What each symbol does to the objects:
from | fi ra na ve da bu
j756 | j968 j590 j462 j122 j219 -
j460 | j881 j924 j512 j639 j814 j100
j738 | j46 j518 j616 j776 j835 j760
j513 | j32 j781 j294 - j951 j98
j432 | j106 j616 j776 j752 j738 j882
j818 | - - j231 j590 - -
j59 | j449 j226 j264 j737 j675 j512
j77 | j518 j882 j46 j106 j117 j697
j264 | j59 j396 j212 j259 j226 j245
j87 | j142 j737 j457 j98 j631 j449
j162 | j994 j818 j219 j756 - -
j146 | j35 j773 j951 j513 j98 j87
j98 | j29 j416 j773 j951 j457 j631
j929 | j590 j162 j968 j671 j994 -
j259 | j737 j344 j142 j261 j212 j226
j773 | j98 j261 j206 j781 j416 j737
j462 | j756 j929 j847 j467 j590 j818
j847 | j462 j968 j671 j809 j929 j231
j675 | j639 j92 j226 j264 j245 j924
j590 | j219 j994 j929 j847 j231 -
j882 | j117 j141 j835 j738 j760 j809
j457 | j87 j259 j416 j773 j737 j59
j294 | j513 j144 - - j781 j773
j344 | j212 j59 j631 j87 j449 j388
j814 | j232 j432 j924 j512 j106 j77
j639 | j388 j245 j675 j59 j512 j814
j671 | j847 j756 j646 j130 j968 j994
j231 | j818 - j994 j929 - -
j232 | j776 j106 j814 j460 j100 j518
j809 | j467 j646 j130 j760 j671 j929
j616 | j738 j77 j100 j232 j518 j141
j881 | j752 j814 j460 j388 j232 j616
j285 | j141 j978 j117 j77 j697 j122
j697 | j27 j809 j978 j117 j467 j462
j141 | j760 j697 j285 j518 j27 j646
j776 | j432 j100 j232 j881 j616 j835
j978 | j697 j130 j760 j882 j809 j847
j106 | j100 j738 j432 j924 j46 j117
j737 | j631 j212 j259 j416 j264 j675
j388 | j92 j512 j639 j449 j460 j232
j35 | j206 j98 j146 j32 j29 j142
j212 | j264 j449 j344 j142 j396 j92
j92 | j245 j460 j388 j396 j881 j776
j835 | j882 j285 j518 j616 j141 j130
j142 | j259 j631 j87 j29 j344 j396
j261 | j416 j87 j29 j35 j142 j212
j29 | j261 j457 j98 j146 j87 j344
j100 | j616 j46 j106 j814 j77 j285
j144 | j781 j146 j32 - j35 j261
j396 | j226 j639 j449 j344 j388 j881
j924 | j814 j776 j752 j245 j432 j46
j449 | j396 j675 j59 j631 j639 j460
j130 | j809 j122 j27 j141 j646 j968
j46 | j77 j835 j738 j432 j882 j978
j27 | j130 j467 j697 j285 j122 j756
j631 | j344 j264 j737 j457 j59 j639
j467 | j122 j671 j809 j978 j847 j590
j518 | j835 j117 j77 j100 j285 j27
j951 | j146 j206 j781 j294 j773 j457
j245 | j512 j881 j92 j226 j752 j432
j781 | j951 j35 j144 - j206 j416
j994 | j231 - j162 j968 - -
j122 | j646 j847 j467 j697 j462 j219
j416 | j457 j142 j261 j206 j259 j264
j206 | j773 j29 j35 j144 j261 j259
j646 | j671 j462 j122 j27 j756 j162
j226 | j675 j388 j396 j212 j92 j752
j968 | j929 j219 j756 j646 j162 -
j512 | j460 j752 j245 j675 j924 j106
j117 | j285 j760 j882 j46 j978 j467
j760 | j978 j27 j141 j835 j130 j671
j32 | j144 j951 j513 - j146 j29
j219 | j162 j231 j590 j462 j818 -
j752 | j924 j232 j881 j92 j776 j738

The rows follow the links: the fewer symbols apart two objects are, the more alike their rows tend to be.

Each row is also shifted at random along 6 hidden directions that mean nothing.

Some objects, each with a row of numbers:
j92: -15    0   +5   -4   +2   +9   +9  -15   +3   -9   -5  -27   -6  -17   -7   -5   +4  +16   -4   -6  +15   +2   -8   -4   +8  -12   +5   +1   +0  +26   -6  -11  +10   -5   +6   -3  +17  -13  -12   +9   -9  -14  +15  +13
j457: -50   -5   -1   -9  +20  +13   +4   +0  +12   -5   -5   +6   -4   -1   +4   +5   -2   -1   -2   -3   +9   +5  -10   -9   +2   -9   +9  +12   -1  -16   +2   +5   -8   -5   +5   -8   -2   -7   -2  +10   +8  -16   -1   -4
j752: +30   +1   +5   +0  +19   +2  +18  -17   +5   -5   -5  -27   -3  -15  -12   -8   +2  +17   +2    0  +14   +2   -6   -4   +3  -13   +2   -5   -6  +16   -5  -16  +12   -5   +3   -1  +16  -12  -14   +6  -15   -9  +14  +11
j162: +18   +3  +11   +4   +9  -12   -5   +5   +2   +8   +4  +16   -1   +9   -1   -5  +10  -11   -5   +2  -14   -2   +1   -2   +1  +11   -8   -2   -9  -19   +5   -2    0   +8  -15  -11  -11   +2  +11   +0   +1  +13  -16   -8
j106: -51   -2   +7   +1   +7   -6   -3   -7  +13    0   -9   +2  +12   -5  -20  -16  +21  +19   +6   +5  +14  -10   +2   -4   -9  -16   +0   -8  -14  -13   +7   -4  +12   +2   +1   +6   +5  -15  +12   -2  -16   -3  +10   -9
j141:  +1   +9   +5  +10  -24  -12  +12   +4  -22   +2   +3   -4   +1   -5  -11  -11   +3   +6  -11   +8  -10   -7   +4   +2   +1   +8  -18  -15   -5  +16   -1  -18  +18  +13  -12   -4   +4   -2   -1   -1  -14   +9   +1   +1
j929: -16   +6   -7  +10  +29  -12  +26  +12  -14  +13   +7  +12   +1  +10   +1   +4  -25  -12   +3  +11  -18   +7   +3   -1   -9   +9  -14  -12   -7  -22   +1  -15    0   +5  -15   -3  -12  +11  -10   -5   -3  +13  -14   -5
j212: +22   -8  -22   -8   +2  +15   +1  -14  +13   -6   -2  -24   -3    0  +15  +15  -13   +2  +21   +0  +15   +1   +2   +9   +1   -9  +20  +11  +17  +18   -8  +18  -18  -19  +24  +22   +8  +11  -15   -6  +11   -9  +13  +11
j264: -18   -6  -22   -1   -5  +23  -12  +28  -27   -3   +5  +13   +4   -8  +11  +32  -56   -6   -3  -25   +1  +32   +3   +1  -16   -3   +5   +0  +24   +7   -7   +5   -5  -11  +15  +14   +1  +13  -15   -6   +6  -16  +13   +8
j206: +10   -7  -10   -7  +11  +13  -13   +6   +7    0   +2   +8   -4   +6  +17  +20  -18  -14   +6  -11   +1  +13   -1   +2   -2   +2  +13  +13  +13   -8   -1  +18  -19  -10  +11   +5   -6  +10   -3   -2  +17   -6   -3   +2
j27: +46   +6   -5   +9   -9  -17  +18   +6  -10   +6   +0  +11   +7  +10   -8  -12   +7   +1   +2  +22  -10  -15   +7   +1   -5   +5  -15  -12  -11  -14   +5   -8   +7  +12  -11   +2   -8   +2   +6   -5   -8  +13   -7  -12
j760:  -3   +3   +2   +8  -28  -14   -5   +1  -10   +3   +3   -2   +7   +2   -7   -9   +9   +4   +1   +7   -7  -10  +11   +8   -3   +6  -10  -11   -1  +12   +0   -3   +9   +7   -4   +7   +1   +4   +8  -10   -9  +14   +2   -1
j232: -29   -6  -11   +0  +19   -2   +7   -4  +14   +1  -10   +4  +15   +1  -14   -7   +3  +17  +20  +11  +17   -8   +5   -1  -16  -20   +6   -8   -9  -24   +7   +3   +2   -5   +9  +18   +2   -6   +6   -9  -11   -5  +12  -11
j951: +26   -5  -11   -6   -4  +12  -12  +20   -5   -1   +2  +25   -1   +9  +15  +19  -19  -17   -2   -8   -5  +10    0   -1   -4   +5   +5  +12  +11  -18   +2  +16  -16   -3   +6    0  -12  +10   +3   +0  +19   -6   -8   -7
j847:  +2   -1  +20   +4   +7  -14  -32   +1  +12  +10   +4  +16   +7   +8   -6   -8  +21   -7   +1   -9  -10   +0   +7   +3   -5   +8   -2   -4   -8  -17   +7   +6   +1   +6  -10   -3   -7   +0  +23   -7   -2  +16  -12   -8
j818:  +7   +5   +2   +4   +5  -11  +11  +10   -4   +7   +2  +22    0  +14   +1   -5   +5  -11   -5  +14  -14   -7    0   -5    0  +10  -11   -1  -11  -27   +7   -3   -2  +11  -14  -12  -15   +2   +8   +2   +4  +10  -18  -14
j130: -16   +6  -13  +12   -3  -14  +22   -8  -14   +8   +9  -23   -1   +4   +3   +1  -17   -2  +13  +14  -11   -3  +12  +13   -1   +9   -8  -15   +5  +22   -8   -9   +0   -1   -3  +15   +3  +17  -17  -14   -7  +19   +1  +13
j77: +29   -2  -20   +6  -24  -10   +3   -8   -3   +2   +0  -16  +10   +5   -1   -2   -1   +9  +23  +16   +5  -14  +17  +16   -8   -2   +2  -10   +7  +17   -3  +10   -3   -5  +12  +31   +5  +14   -1  -21   -6  +12  +13   +3
j144: +23   -5   -1  -10  -12   +5  -12  -14  +22   -4   -2   -9   -9   +9  +16   +2  +22  -10   +6   +4   +3  -12   -3   +4  +15   +5  +14  +20   +7   +7   -1  +23  -20   -5   +9   -1   -4   +4   +6   +3  +20   +0   -6   +1
j590:  -7   +1   -1   +4  -32  -11  -19  +15   -6   +6   +4  +26   +8  +16   +3   -2  +12  -12   -2   +6  -14  -12  +11   +6   -5  +14   -7   -1   +0  -13   +7  +13   -5  +10   -6   +3  -14   +9  +21  -10   +7  +15  -13  -14
j881:  +3   +0   +3   -1  -22   +6   -4   +5  -11   -8   -5   +2   +5  -14  -12   -6   +5  +15  -12   -6  +10   -1   -3   -5   -2  -10   -3   -3   -1  +11   +0   -7  +16   +4   +3   -2   +9  -13   +4   +6  -10  -13  +13   -2
j449:  +1   -7   -9   -7   -1  +15   -8   +7   +3   -7   -6  +11   +5   -4   +1   +8   -8   +5   +1   -7  +13   +5   -3   -5   -7  -13   +9   +7   +5  -11   +2   +9   -3   -6  +12   +7   +1   -5   +2   +2   +4  -17   +9   -5
j261: -28   -1  -36   -7  -27  +11  +33   +4   -8   -9   -6   +1   -4  +12  +18  +10  -12   -4   +8  +29   +6  -18   -2   +1   +6   -3   +5  +13  +10   -1    0  +14  -19   -4  +15  +10   -6   +9  -13   +2  +17  -10   +2   -8

Start here and follow the symbols in turn, left to right. Where do you end up?
Answers are names.
+17   -9  -24   +1   -5   +6  -14   +8   -2   +0   -2   +6  +17   +2   -1  +12  -23   +8  +22   -3  +12   +5  +15   +9  -22  -12  +10   -7  +12   -6   +1  +15   -6  -11  +20  +35   +1  +11   +2  -20   -3   -3  +17   -3
bu da bu ve ra: j27
-16   +2   +1   -7  +27  +12  +34   -8   +5   -8   -7   -9  -12   -9    0   -2   -2   +5   -9   +7  +10   +1  -19  -15  +11  -10   +2   +9   -8   -6   -1  -14   +2   -1   -2  -20   +5  -15  -17  +21   +1  -19   +1   +1
ra ra ve ve bu da da: j92
-54   +3   +9  +10  -11  -11  -20  +14  -17   +9   +9  +14   +7   +1   -6   +1   -8   -5   -6  -12  -15   +9  +10   +6  -10  +11  -12  -14   +1   +2   +1   -5  +10   +8  -10   +3   -4   +7   +9  -11   -8  +14   -3   +0
ra ve ra bu na ve: j671
+50   -1  +13   -7  -13  +12  -14    0   +2  -10   -6   -1   -1  -16   -9   -5  +14  +12  -16  -15  +12   +3   -9   -8   +5   -9   +3   +6   -1  +10   +1   -3  +11   +1   +3  -11  +10  -18   +6  +13   -4  -17  +10   +1
na ra ve da fi da fi: j752
+20   +4  +36   +7  +29  -16  -15  -11  +11   +9   +3   -4    0   -8  -19  -18  +23   +5   -9  -14   -6   +6   -2   -4   +1   +3   -9  -11  -18   -3   +2  -18  +18   +8  -20  -17   +4  -13  +10   +3  -16  +12   -7   +4
ra ve ve ve na: j100
 +1   +3   +9   +4  -23  -13   -1   -5   +1   -1   -5   -1   +8   -3  -17  -21  +29  +15   -3  +11   +4  -19   +4    0   +0   -4   -8   -9  -12   +3   +5   -6  +16  +10   -6   +0   +4  -12  +14   -1  -15   +6   +4   -8
fi ve ve fi na: j232
+27   -4  -13   -8   +1  +14  +12   -4   +6   -8   -6   -6   -4   -1   +8   +7   -5   +2   +4   +4  +12   -2   -6   -3   +4   -9  +11  +11   +5   +1   -2   +8   -9   -7  +12   +2   +2   -2   -9   +6   +9  -15   +6   +1
bu da da ve bu ra: j616
-40   -4   +3   -6  +41  +14   +1   +8   +6    0   -1  +12   -6   -3   +5  +13  -20   -8   -6  -16   +2  +21  -11  -11   -3   -5   +7   +9    0  -22   +1   -2   -6   -6   +0  -12   -4   -4   -7  +10   +7  -14   -5    0
da na ve da da: j259
+15   -7  +18   +1  +17   -5  -32  -15  +22   +3   -2  -11  +10   -8  -14   -8  +18  +13  +11  -18  +12   +5   +7   +5   -8  -10   +9   -7   -3   +5   +1   +3   +8   -6   +5  +11  +11   -7  +13   -9  -13   +3  +11   +6
da bu bu ve bu: j590
+17   -3   -6  -10  -31   +8   -9  -10  +12   -8   -1  -11  -10   +7  +19   +4  +18   -8   +2   +5   +3  -14   -2   +6  +17   +5  +13  +21  +12  +18   -2  +23  -18   -5  +12   +1   -1   +6   +3   +4  +20   -2   -3   +3
ve bu fi bu da bu ve: j639
-19   +5   +8   -1   +3   +5  +26  -15   -4  -10   -6  -27   -7  -20  -14  -13   +8  +21  -11   +2  +13   -3  -12   -9  +10  -12   -4   -4   -8  +24   -5  -23  +19   +1   -2  -12  +18  -19  -15  +15  -16  -14  +14  +11
ra da da bu da fi: j809
-23  -10   -9  -12  -39  +16  -36   +5  +12   -9   -6  +13   +4   +6  +13   +9  +13   -4   +3   -9  +11   -7   +3   +5   +1   -2  +17  +19  +15   +1   +4  +34  -17   -7  +20  +11   -3   +3  +18   -2  +19  -11   +5   -7
bu fi ra ve na ve: j259
 +1   -1  -11   -4  +25  +13  +26   +9   -5   -5   -7   +9   +1   -7   -5   +5  -21   +8   -4   +3  +11   +9  -10  -13   -7  -16   +1   +0   -5  -20   +2  -10   +4   -3   +3   -4   +1  -11  -12  +10   -3  -20   +7   -6
da ra fi fi na ra: j924
 +4   +1  +13   -2  +39  +11  +15  -10   +1   -5   -2  -21   -9  -23  -11    0  -12  +13  -10  -17  +11  +20  -15  -11   +3  -13   +2   -3   -6  +12   -6  -24  +15   -5   -3  -14  +16  -16  -20  +15  -13  -18  +11  +15
da fi ra bu da bu fi: j122
+19   -2  +26   +5  +19   -6  -31  -18   +9   +5   +6  -29   +1  -18  -12   -3   +4  +10   +3  -30   +3  +18   +5   +8   -2   -1   +4  -12   +2  +32   -8   -9  +14   -7    0   +5  +17   -2   -1   -8  -17   +8  +12  +23
da na ra bu da na: j847
-17   -6  -10   +2  +24   +3    0  -12   +7   +2   +0  -23   +6   -9   -4   +7  -20  +12  +22   -8  +13  +12   +7   +8  -12  -13  +10  -10   +7  +13   -7    0   +0  -15  +14  +25  +12   +5  -14  -13  -11   -2  +18  +14
na ra fi ra fi fi na: j738
+22   -9   +4   +4  +22   +4  -35   +6   +1   +6   +4   +1  +13  -10   -7  +13  -26   +6  +11  -32   +7  +28  +11   +6  -22   -9   +8  -12  +10   +2   -3   +3   +5  -11  +10  +21   +8   +5   +1  -16  -11   -1  +15  +10
bu ve na ra ra: j835
+36   -4    0  +10  +38  -10  -12  -10   +5  +13   +9  -20   +7   -3   -2   +9  -25   +2  +24  -15   -2  +20  +14  +14  -16   -1   +5  -18   +7  +10   -7   -3    0  -13   +4  +25   +8  +16  -11  -22  -12  +15   +8  +18
fi fi bu fi ra fi ra ve: j847
+24   -5  -21   -6   -4  +15   +8   +6   -2   -7   -5   +4   +3    0   +6  +11  -17   +4   +7   +3  +13   +1   -1   -1   -5  -11  +10   +6   +9   -4    0  +10   -9   -9  +16  +12   +1   +2   -7   -1   +7  -15  +10   -3
na fi bu na fi: j512
